Here is a tiny trained network, its code and every weight. The questions are about switching its units off for an input and a class, where a switched-off unit gives its printed mean instead of its output.

import numpy as np


def w(rows, s, z=0):
    codes = np.array(rows[::2]) - 128.0
    scale = np.full(codes.shape[1], s)
    scale[-1] = z or s
    return codes * scale


def f(y):
    return np.maximum(y, 0)


def log_softmax(a):
    a = a - a.max(-1, keepdims=True)
    return a - np.log(np.exp(a).sum(-1, keepdims=True))


def net(x, mask):
    res = np.array(x, float).reshape(1, 5) / 4 @ E
    y = f(res @ A[0][:, :-1].T + A[0][:, -1])
    res = res + np.where(mask, y, B[0][:, -1]) @ B[0][:, :-1]
    return log_softmax(res[-1] @ U[:, :-1].T + U[:, -1])


A, B = {}, {}
E = w([
[99,77,132,95],'x0',
[158,219,89,166],'x1',
[207,196,147,2],'x2',
[207,72,47,174],'x3',
[138,151,130,141],'x4',
],0.0078)
A[0] = w([
[99,157,191,125,75],'n0',
[215,124,138,57,71],'n1',
[163,152,100,43,115],'n2',
[215,62,65,152,100],'n3',
[134,65,198,113,177],'n4',
[151,183,119,164,253],'n5',
[254,57,89,141,106],'n6',
[125,173,97,137,191],'n7',
[92,88,114,178,110],'n8',
[166,189,140,172,162],'n9',
],0.012,0.0055)
B[0] = w([
[86,219,168,133,181],'n0',
[176,89,255,212,221],'n1',
[173,118,172,212,229],'n2',
[106,199,139,101,235],'n3',
[163,105,98,88,222],'n4',
[150,107,52,108,255],'n5',
[50,195,178,76,245],'n6',
[162,94,91,80,204],'n7',
[147,110,145,181,208],'n8',
[111,98,51,130,216],'n9',
],0.0084,0.0069)
U = w([
[139,93,124,117,255],'0',
[153,97,161,248,47],'1',
[59,206,151,85,29],'2',
],0.014,0.006)

Each question gives the input, the list of numbers given to net, and the class t.
The units are the neurons (one row each of A and B). Each row of codes is followed by its name. A weight is (code - 128) times the scale printed after its matrix; where a second scale follows, it is the last column's (A, B and U).
mask holds one flag per neuron, in row order. A switched-off neuron (its flag False) gives its mean, the last column of its row in B, instead of its output. The means were averaged over made-up inputs and are rounded, as every weight is.
A unit's drop is (log p(t) with every unit on - log p(t) with that unit switched off) / (log p(t) with every unit on - log p(t) with every unit switched off).
The circuit of an input: a set's keep is (log p(t) with only the set's units on - log p(t) with every unit switched off) / (log p(t) with every unit on - log p(t) with every unit switched off). Starting from all 10 units, units are removed one at a time, each time the one whose removal leaves the highest keep (on an exact tie, the one counted first), for as long as the keep stays at least 0.8.
circuit, biggest first: the units of the circuit, biggest drop first
most important unit: the unit with the biggest drop
top k neurons: the k neurons with the biggest drops, biggest first
drop of u: that unit's drop, to one decimal
input [2,0,6,-4,-6], class 1: top 3 neurons	n2, n1, n6
input [-2,6,-4,-5,4], class 0: circuit, biggest first	n6, n5, n7, n1
input [2,5,4,-5,-5], class 0: top 2 neurons	n6, n3
input [0,-4,-3,6,3], class 2: circuit, biggest first	n6, n3
input [3,-2,4,-4,-1], class 1: circuit, biggest first	n6, n2, n1
input [2,6,-5,1,3], class 0: top neuron	n1
input [-8,-1,-6,7,-3], class 2: circuit, biggest first	n6, n3
input [-3,8,-2,-7,6], class 0: circuit, biggest first	n6, n5
input [6,-5,6,-1,5], class 1: circuit, biggest first	n1, n2
input [1,-1,5,4,-1], class 1: top 2 neurons	n1, n2
input [2,5,6,-3,-2], class 1: circuit, biggest first	n2, n1
input [-3,3,7,-7,-1], class 1: top 4 neurons	n2, n1, n6, n3
input [-4,-2,8,-3,-6], class 1: circuit, biggest first	n1, n2
input [-4,1,-1,4,-3], class 2: most important unit	n6
input [-6,6,6,8,7], class 2: top 3 neurons	n6, n3, n8
input [7,2,6,-6,-1], class 1: top 3 neurons	n2, n1, n6
input [-4,5,-4,-1,-7], class 0: top 2 neurons	n1, n2
input [-6,8,0,-8,8], class 0: top 2 neurons	n6, n5
input [7,6,6,7,-2], class 2: drop of n8	0.2
input [-8,6,-5,6,-4], class 0: most important unit	n5
input [-2,-3,6,7,-7], class 2: drop of n3	0.5
input [1,0,-2,6,-3], class 2: drop of n6	0.3
input [0,-5,0,6,7], class 2: drop of n5	0.0
